Here is a tiny trained network, its code and every weight. The questions are about switching its units off for an input and a target symbol, where a switched-off unit gives its printed mean instead of its output.

import numpy as np


def w(rows, s, z=0):
    codes = np.array(rows[::2]) - 128.0
    scale = np.full(codes.shape[1], s)
    scale[-1] = z or s
    return codes * scale


def f(y):
    return np.maximum(y, 0)


def softmax(a):
    e = np.exp(a - a.max(-1, keepdims=True))
    return e / e.sum(-1, keepdims=True)


def log_softmax(a):
    a = a - a.max(-1, keepdims=True)
    return a - np.log(np.exp(a).sum(-1, keepdims=True))


def net(x, mask):
    ids = ['ΓΔΛΨαεηθμτ'.index(c) for c in x.split()]
    T = len(ids)
    res = E[ids] + P[:T]
    r = res
    for j in range(2):
        rows = slice(4 * j, 4 * j + 4)
        q, k, v = (r @ M[0][rows].T for M in (Q, K, V))
        z = softmax(np.where(np.tri(T) > 0, q @ k.T / 4**0.5, -1e9)) @ v
        o = O[0][rows]
        res = res + np.where(mask[j], z, o[:, -1]) @ o[:, :-1]
    y = f(res @ A[0][:, :-1].T + A[0][:, -1])
    res = res + np.where(mask[2:14], y, B[0][:, -1]) @ B[0][:, :-1]
    return log_softmax(res[-1] @ U[:, :-1].T + U[:, -1])


Q, K, V, O, A, B = {}, {}, {}, {}, {}, {}
E = w([
[235,161,201,139],'Γ',
[163,43,191,72],'Δ',
[221,14,177,128],'Λ',
[94,163,75,51],'Ψ',
[105,51,134,121],'α',
[240,223,138,59],'ε',
[129,125,134,100],'η',
[190,19,185,181],'θ',
[136,7,137,190],'μ',
[44,122,194,248],'τ',
],0.011)
P = w([
[58,72,8,62],'0',
[159,131,120,142],'1',
[165,122,124,140],'2',
[139,137,110,155],'3',
[155,113,127,135],'4',
[155,114,119,143],'5',
[148,121,103,161],'6',
[148,121,109,147],'7',
[154,108,112,146],'8',
[149,104,114,142],'9',
[137,103,102,148],'10',
[110,100,101,150],'11',
],0.011)
Q[0] = w([
[133,32,147,132],'head 1',
[129,192,113,93],'head 1',
[112,24,151,235],'head 1',
[121,186,65,137],'head 1',
[104,15,73,153],'head 2',
[54,151,210,168],'head 2',
[220,1,57,67],'head 2',
[121,126,218,185],'head 2',
],0.01)
K[0] = w([
[55,119,108,113],'head 1',
[148,170,182,150],'head 1',
[53,80,106,166],'head 1',
[149,172,158,147],'head 1',
[78,66,73,96],'head 2',
[115,115,168,251],'head 2',
[119,78,55,56],'head 2',
[127,92,157,177],'head 2',
],0.014)
V[0] = w([
[3,133,127,147],'head 1',
[74,118,108,123],'head 1',
[119,55,57,147],'head 1',
[235,93,76,136],'head 1',
[192,133,182,226],'head 2',
[83,45,116,234],'head 2',
[71,129,159,169],'head 2',
[220,84,110,82],'head 2',
],0.011)
O[0] = w([
[175,211,228,98,159],'head 1',
[134,93,146,181,170],'head 1',
[160,150,157,64,255],'head 1',
[109,101,105,153,165],'head 1',
[225,201,125,159,43],'head 2',
[242,108,115,2,198],'head 2',
[127,182,143,36,107],'head 2',
[191,90,52,190,177],'head 2',
],0.0086,0.0091)
A[0] = w([
[165,221,162,103,72],'neuron 1',
[97,140,86,112,66],'neuron 2',
[128,139,79,21,124],'neuron 3',
[138,131,155,170,125],'neuron 4',
[119,191,162,102,8],'neuron 5',
[134,196,175,163,40],'neuron 6',
[128,70,254,144,154],'neuron 7',
[206,142,85,122,159],'neuron 8',
[199,147,43,164,160],'neuron 9',
[76,156,54,82,57],'neuron 10',
[83,182,75,110,193],'neuron 11',
[110,149,115,119,3],'neuron 12',
],0.01,0.0061)
B[0] = w([
[3,113,172,187,201],'neuron 1',
[176,231,80,139,135],'neuron 2',
[191,220,65,148,192],'neuron 3',
[190,150,190,171,137],'neuron 4',
[171,62,83,239,158],'neuron 5',
[105,78,17,43,145],'neuron 6',
[38,237,11,80,246],'neuron 7',
[123,139,236,185,213],'neuron 8',
[113,110,235,118,195],'neuron 9',
[131,239,30,83,140],'neuron 10',
[172,131,23,186,142],'neuron 11',
[51,127,157,161,128],'neuron 12',
],0.0068,0.013)
U = w([
[221,130,165,185,141],'Γ',
[162,19,150,141,213],'Δ',
[127,128,82,68,49],'Λ',
[110,139,14,158,96],'Ψ',
[132,107,139,184,65],'α',
[92,130,103,254,188],'ε',
[11,97,155,131,70],'η',
[96,78,86,124,82],'θ',
[233,158,90,97,4],'μ',
[113,218,182,158,252],'τ',
],0.0085,0.0039)

Each question gives the input, a string of symbols that net reads in full, and the target symbol t.
The units are the heads (4 rows each of Q, K, V and O) and the neurons (one row each of A and B). Each row of codes is followed by its name. A weight is (code - 128) times the scale printed after its matrix; where a second scale follows, it is the last column's (O, A, B and U).
mask holds one flag per unit, heads first, then neurons. A switched-off unit (its flag False) gives its mean, the last column of its rows in O or B, instead of its output. The means were averaged over made-up inputs and are rounded, as every weight is.
A unit's drop is (log p(t) with every unit on - log p(t) with that unit switched off) / (log p(t) with every unit on - log p(t) with every unit switched off).
The circuit of an input: a set's keep is (log p(t) with only the set's units on - log p(t) with every unit switched off) / (log p(t) with every unit on - log p(t) with every unit switched off). Starting from the 12 units with the biggest drops (on a tie, the unit counted first), units are removed one at a time, each time the one whose removal leaves the highest keep (on an exact tie, the one counted first), for as long as the keep stays at least 0.8.
circuit, biggest first: the units of the circuit, biggest drop first
unit that matters most: the unit with the biggest drop
k most important neurons: the k neurons with the biggest drops, biggest first
heads that matter: for each layer, one digit per head in row order, 1 if its drop is at least 0.15 and else 0, layers parted by /
drop of u: that unit's drop, to one decimal
input Λ Ψ θ, target Δ: circuit, biggest first	(head 2; head 1; neuron 3; neuron 7)
input μ Λ Λ μ Λ τ μ ε Γ, target Γ: circuit, biggest first	(head 2; neuron 7)
input τ Λ ε θ, target τ: circuit, biggest first	(head 1; neuron 1)
input τ Λ Ψ α, target τ: unit that matters most	head 1
input θ τ τ ε Δ Δ Γ, target Γ: circuit, biggest first	(head 2; neuron 7; head 1; neuron 1)
input τ α Λ μ τ Γ μ μ τ μ τ Λ, target τ: circuit, biggest first	(head 1; neuron 1; head 2)
input ε ε θ Γ θ Λ Ψ μ, target ε: heads that matter	01
input Ψ Λ Λ α, target η: heads that matter	01
input Λ Λ Ψ τ Λ τ Λ Ψ Ψ μ μ μ, target Δ: circuit, biggest first	(head 2; neuron 7; neuron 3; head 1)
input τ Λ Λ ε Ψ μ Λ, target τ: circuit, biggest first	(head 1; neuron 7)
input μ τ Λ ε Λ Δ, target μ: circuit, biggest first	(head 2; neuron 3)
input θ Λ τ Λ, target Γ: circuit, biggest first	(head 2; neuron 8; neuron 7)
input Λ Λ Λ Λ θ θ α Ψ, target Ψ: 2 most important neurons	(neuron 10; neuron 11)
input Δ Γ θ Ψ Λ Ψ, target Ψ: circuit, biggest first	(head 1; neuron 10)
input α Λ τ α, target Λ: 2 most important neurons	(neuron 8; neuron 1)
input Λ τ τ η Γ μ, target Δ: circuit, biggest first	(head 2; neuron 7; head 1; neuron 3)
input Λ Ψ τ Λ Λ Δ Ψ τ η, target Δ: unit that matters most	neuron 7
input Λ Λ Λ Λ τ θ η, target Δ: 2 most important neurons	(neuron 7; neuron 9)
input μ Λ Δ η τ α μ Λ, target μ: 2 most important neurons	(neuron 3; neuron 1)
input Λ Λ Γ Λ Λ Λ τ α Λ τ Λ, target Δ: drop of head 2	0.7
input α Λ Λ τ θ, target Λ: drop of neuron 1	0.1
input α Λ τ Ψ Λ, target Λ: drop of head 2	0.6
